Each row, then roughly how far along a hidden order it lies, from 0 to 20:
[ -2  -2 -15  -7   8  -1  -2  -4  -8  -6   9  -9  11  15   7  -6  -2   1
  -2  -1  32]  15
[  3  12  -3  -2  -7  -1   0  -1   0  -2  -1 -14  -6   4  -5  -6  11  -1
   8  -3  -2]  7
[-5  8 17  4 -1  1 -3 -1  6  5 -5  0  2 -3 -6  5 10  4  6 -4 -2]  2
[ -2  14  -3  -3   0   1  -2  -2   5  -2   6 -24   3   9  -4   3  16  -1
   8  -5  -6]  5
[  3   6  10   6   3   4  -3   3   6  -4   0 -11   9   8  -6  -5  -2  -6
  -8   1 -10]  0
[  3 -13 -12  -7  -2   8  -2   2  -1  -3   7  -2   6  -6   4   0  -3  -1
  -9   0  18]  9
[ -5  27  -4  -1   6   5  -4  11  11  -5   8 -40  12  26 -13 -38  21   2
  10  -8   6]  6
[ -6  -8   0  -7   7   3   5   0   3  -7   5 -17   1   7   1 -10  -5  -1
   7   5  10]  20
[-4 -6 -3 -9  4  2  5 -2  1 -8  9 -1 -4  4  3 -1 -7 -6  4  3  2]  20
[ -7  -6  -9 -11   5   1   4  -7   4 -10  12  -7  -1   7   6  -1  -6  -4
   3   7   6]  20
[ -1 -11 -12  -4  -2   5  -3   1   6  -2   9  -7  10  -8   1  -5  -3   0
 -10   1   5]  7
[ -2   3 -16   2   0  -9   4  -8  -6   8   4   6  -8 -16   8  21   3  -2
   3   4 -32]  16
[ -2  18  -5  -3  -2  -4  -4  -7   2  -4  10 -18  -7  10  -4  -3  12  -1
   4  -6  -5]  5
[  3   4   4   5  -1   1  -3  -3   2  -4   3  -9   1   4  -3   0  -4  -7
 -14   3  -6]  0
[ -1  14  -9   1  -3   1   2   2   1   1  -1  -2 -14  -7  -4 -14  10   1
   7   3  -8]  11
[ 4 -4  3 -4  1  1  9  4 -7  0 -5 10 -2  1  4 14 -4 -7  9 -5 -5]  20

New part:
[-17  21  -3  12   6  -8   1   2  12  -2  26 -13  -1  12 -11  21  -4  14
  13 -28 -16  14   0 -20  -8  10  -7   0   4  -8  15  -1 -18  -1   4   0
   2  -1  -8   3 -25   4   1]  13
[ 34   6   8  -5 -16  16  11 -22  21  16  19   1   0  -2 -11  17  -1   3
 -15 -28 -20 -22 -27  17  -3 -41  -1   6 -12   0  -8   0   7 -17 -12  -1
  -5  -3   1 -18 -24  11  34]  20
[ -5  -6   1   7  -7  26  -5  -9 -22 -23 -21   3   1  29  10 -11  23 -32
   2  11  28   1 -11   1 -15  37  14  13  30  -2   5 -37  22  54  10  -6
  11  11  11  14  -9 -19 -15]  0
[ 10  -2   0  13  -6  39   2 -41  15  -1  -9 -12  -4  12   4  32   5  -1
   3 -16   0  -4  17  17 -21   4  10  31  10 -13  -7 -24  23  11   9  -1
  24  -3   5  -1 -25   7  -8]  10
[  4  14  -1  10   0  13   2 -24  20   0  18 -13  -5  15  -8  25  -3  14
   8 -29 -15  11   1  -6 -17   0  -1  18   2 -12   1 -19  -2  -2  10   1
  12  -3  -3  -2 -22   7   2]  12
[-15   8  -9  17  -4  15  -2   1   1 -13   2  -6   3  14   1   6  12 -10
   6  -9   6   1  -2  -5  -2  20   4   7  20  -2  18  -5   5  30   2   0
   2  10   1   7 -10  -6  -7]  8
[  7  19  -1  18   6  18   3 -34  20   4  21 -18  -8  15 -10  40  -9  24
  11 -37 -22  16  11  -7 -24  -6  -4  31  -3 -19  -2 -23  -4 -15  16   0
  19  -8  -3  -2 -33  14  -7]  14
[ -7  17  -4  10   1 -11   3  17   9   3  28  -4  -5   5 -10   8  -8  18
   9 -20 -18  10  -4 -20  -4  -6  -9  -7  -2  -2  12   9 -22  -2   1   1
  -9  -1  -6   2 -16   3   7]  14
[ 13  -1  -1  12  -3  42   4 -42  24  -2  -9 -14   3   7   4  35   8   1
  -2 -16   1  -8  20  25 -17   7  14  36  15 -15  -9 -26  23  14   4  -3
  26   0   1  -3 -31   9  -2]  10
[  4  14  -7  20 -14  11  14  23  12  -4  30   1   3   7 -16  -3   8   8
  -4 -20 -16 -13 -19 -13   1  -6  -4  -7  12  13  22  11 -19  26  -7  -3
 -15  11  -2   2 -27  -1  17]  14
